Here is a tiny trained network, its code and every weight. The questions are about switching its units off for an input and a target symbol, where a switched-off unit gives its printed mean instead of its output.

import numpy as np


def w(rows, s, z=0):
    codes = np.array(rows[::2]) - 128.0
    scale = np.full(codes.shape[1], s)
    scale[-1] = z or s
    return codes * scale


def f(y):
    return y / 2 * (1 + np.tanh(0.7978845608 * (y + 0.044715 * y**3)))


def softmax(a):
    e = np.exp(a - a.max(-1, keepdims=True))
    return e / e.sum(-1, keepdims=True)


def log_softmax(a):
    a = a - a.max(-1, keepdims=True)
    return a - np.log(np.exp(a).sum(-1, keepdims=True))


def net(x, mask):
    ids = ['Λαβεζθφ'.index(c) for c in x.split()]
    T = len(ids)
    res = E[ids] + P[:T]
    u = 0
    for l in range(2):
        r = res
        for j in range(2):
            rows = slice(3 * j, 3 * j + 3)
            q, k, v = (r @ M[l][rows].T for M in (Q, K, V))
            z = softmax(np.where(np.tri(T) > 0, q @ k.T / 3**0.5, -1e9)) @ v
            o = O[l][rows]
            res = res + np.where(mask[u + j], z, o[:, -1]) @ o[:, :-1]
        u += 2
        y = f(res @ A[l][:, :-1].T + A[l][:, -1])
        res = res + np.where(mask[u : u + 4], y, B[l][:, -1]) @ B[l][:, :-1]
        u += 4
    return log_softmax(res[-1] @ U[:, :-1].T + U[:, -1])


Q, K, V, O, A, B = {}, {}, {}, {}, {}, {}
E = w([
[195,161,39,203],'Λ',
[92,169,108,180],'α',
[198,70,71,72],'β',
[124,242,61,157],'ε',
[128,115,96,254],'ζ',
[67,232,106,110],'θ',
[81,138,112,26],'φ',
],0.0094)
P = w([
[74,64,54,152],'0',
[129,195,6,78],'1',
[131,130,176,106],'2',
[77,55,90,99],'3',
[129,193,18,82],'4',
[150,144,200,91],'5',
[106,35,77,129],'6',
[138,201,12,101],'7',
],0.02)
Q[0] = w([
[111,5,116,162],'L0H1',
[166,171,97,85],'L0H1',
[105,148,91,108],'L0H1',
[156,78,118,83],'L0H2',
[133,111,149,97],'L0H2',
[101,146,135,192],'L0H2',
],0.025)
K[0] = w([
[39,90,3,136],'L0H1',
[133,122,186,125],'L0H1',
[127,87,179,155],'L0H1',
[96,101,102,136],'L0H2',
[112,127,120,154],'L0H2',
[142,186,84,115],'L0H2',
],0.02)
V[0] = w([
[193,149,129,236],'L0H1',
[82,222,64,98],'L0H1',
[88,3,154,88],'L0H1',
[93,110,83,119],'L0H2',
[160,146,109,126],'L0H2',
[142,169,122,139],'L0H2',
],0.014)
O[0] = w([
[133,205,124,88,68],'L0H1',
[116,76,114,6,189],'L0H1',
[132,115,125,227,182],'L0H1',
[128,169,121,130,254],'L0H2',
[116,140,143,97,137],'L0H2',
[116,143,125,62,122],'L0H2',
],0.017,0.0095)
A[0] = w([
[140,155,76,161,87],'L0N1',
[188,254,105,154,2],'L0N2',
[193,186,11,32,118],'L0N3',
[170,120,15,175,187],'L0N4',
],0.008,0.0063)
B[0] = w([
[105,95,205,159,160],'L0N1',
[184,97,80,25,164],'L0N2',
[157,125,118,254,250],'L0N3',
[40,171,154,41,242],'L0N4',
],0.0095,0.017)
Q[1] = w([
[3,56,180,215],'L1H1',
[205,61,148,157],'L1H1',
[151,169,106,121],'L1H1',
[213,137,140,105],'L1H2',
[131,110,140,83],'L1H2',
[117,153,118,131],'L1H2',
],0.02)
K[1] = w([
[47,115,6,184],'L1H1',
[211,120,49,148],'L1H1',
[135,162,181,52],'L1H1',
[179,154,136,83],'L1H2',
[70,152,203,67],'L1H2',
[100,188,126,114],'L1H2',
],0.015)
V[1] = w([
[67,248,145,186],'L1H1',
[169,122,193,80],'L1H1',
[217,125,1,236],'L1H1',
[224,1,203,134],'L1H2',
[101,135,146,11],'L1H2',
[191,189,212,114],'L1H2',
],0.0052)
O[1] = w([
[225,195,185,118,169],'L1H1',
[42,122,143,122,71],'L1H1',
[120,249,2,168,96],'L1H1',
[48,239,79,250,7],'L1H2',
[143,236,72,108,109],'L1H2',
[89,114,33,170,30],'L1H2',
],0.0052,0.012)
A[1] = w([
[118,215,252,83,1],'L1N1',
[130,96,214,173,99],'L1N2',
[134,126,247,58,57],'L1N3',
[212,199,186,157,8],'L1N4',
],0.012)
B[1] = w([
[225,167,52,92,169],'L1N1',
[218,157,49,98,182],'L1N2',
[22,196,106,208,249],'L1N3',
[5,37,53,131,145],'L1N4',
],0.011)
U = w([
[132,138,51,159,40],'Λ',
[199,146,206,99,254],'α',
[138,64,111,185,129],'β',
[89,138,146,157,147],'ε',
[152,210,137,145,111],'ζ',
[129,137,100,32,50],'θ',
[172,137,142,255,160],'φ',
],0.011,0.012)

Each question gives the input, a string of symbols that net reads in full, and the target symbol t.
The units are the heads (3 rows each of Q, K, V and O) and the neurons (one row each of A and B). Each row of codes is followed by its name. A weight is (code - 128) times the scale printed after its matrix; where a second scale follows, it is the last column's (O, A, B and U).
mask holds one flag per unit, layer by layer, with each layer's heads first. A switched-off unit (its flag False) gives its mean, the last column of its rows in O or B, instead of its output. The means were averaged over made-up inputs and are rounded, as every weight is.
A unit's drop is (log p(t) with every unit on - log p(t) with that unit switched off) / (log p(t) with every unit on - log p(t) with every unit switched off).
The circuit of an input: a set's keep is (log p(t) with only the set's units on - log p(t) with every unit switched off) / (log p(t) with every unit on - log p(t) with every unit switched off). Starting from all 12 units, units are removed one at a time, each time the one whose removal leaves the highest keep (on an exact tie, the one counted first), for as long as the keep stays at least 0.8.
circuit, biggest first: the units of the circuit, biggest drop first
unit that matters most: the unit with the biggest drop
top k neurons: the k neurons with the biggest drops, biggest first
k most important neurons of layer l: the k neurons of layer l with the biggest drops, biggest first
heads that matter: for each layer, one digit per head in row order, 1 if its drop is at least 0.15 and else 0, layers parted by /
input β φ Λ β, target φ: circuit, biggest first	L0H1
input ε β θ α, target Λ: circuit, biggest first	L0N4, L0H1, L1H1, L0N3
input α Λ ζ θ Λ, target θ: circuit, biggest first	L0N2, L0H1
input α α ζ Λ Λ Λ Λ θ, target Λ: top 3 neurons	L0N3, L0N4, L0N2
input α α ε θ ζ β, target β: circuit, biggest first	L1N4, L0H1
input ζ Λ Λ ε, target ζ: circuit, biggest first	L0H1, L1H1
input φ ζ β θ φ, target ζ: 2 most important neurons of layer 0	L0N4, L0N3
input θ Λ α Λ α ζ ε α, target θ: circuit, biggest first	L0H1, L0N2
input ε α α φ ζ α θ, target Λ: circuit, biggest first	L0N4, L0H1, L1H1, L0N3
input ζ ε β Λ Λ, target ζ: circuit, biggest first	L0H1, L0N4, L1H1
input Λ φ ε φ α θ Λ, target α: heads that matter	10 / 00
input φ ε φ φ ε, target ε: heads that matter	10 / 00
input α α α α Λ φ, target φ: circuit, biggest first	L0H1, L0N4
input α φ ε ζ Λ, target φ: unit that matters most	L0N3
input α β θ ε ε, target β: circuit, biggest first	L0N3, L0H1, L1H1
input Λ β α φ α θ, target ε: top 2 neurons	L0N1, L0N4
input ε β ζ φ Λ φ φ ε, target ε: top 3 neurons	L0N3, L0N4, L1N3
input α ε Λ α α, target Λ: circuit, biggest first	L0N3, L0H1, L1N4
input α α φ α Λ, target ε: top 3 neurons	L0N4, L0N3, L1N3
input ε θ α β Λ φ ζ, target Λ: top 2 neurons	L0N4, L0N3
input Λ ζ θ α ζ, target β: unit that matters most	L0N3
input θ φ φ β φ, target ε: heads that matter	11 / 00
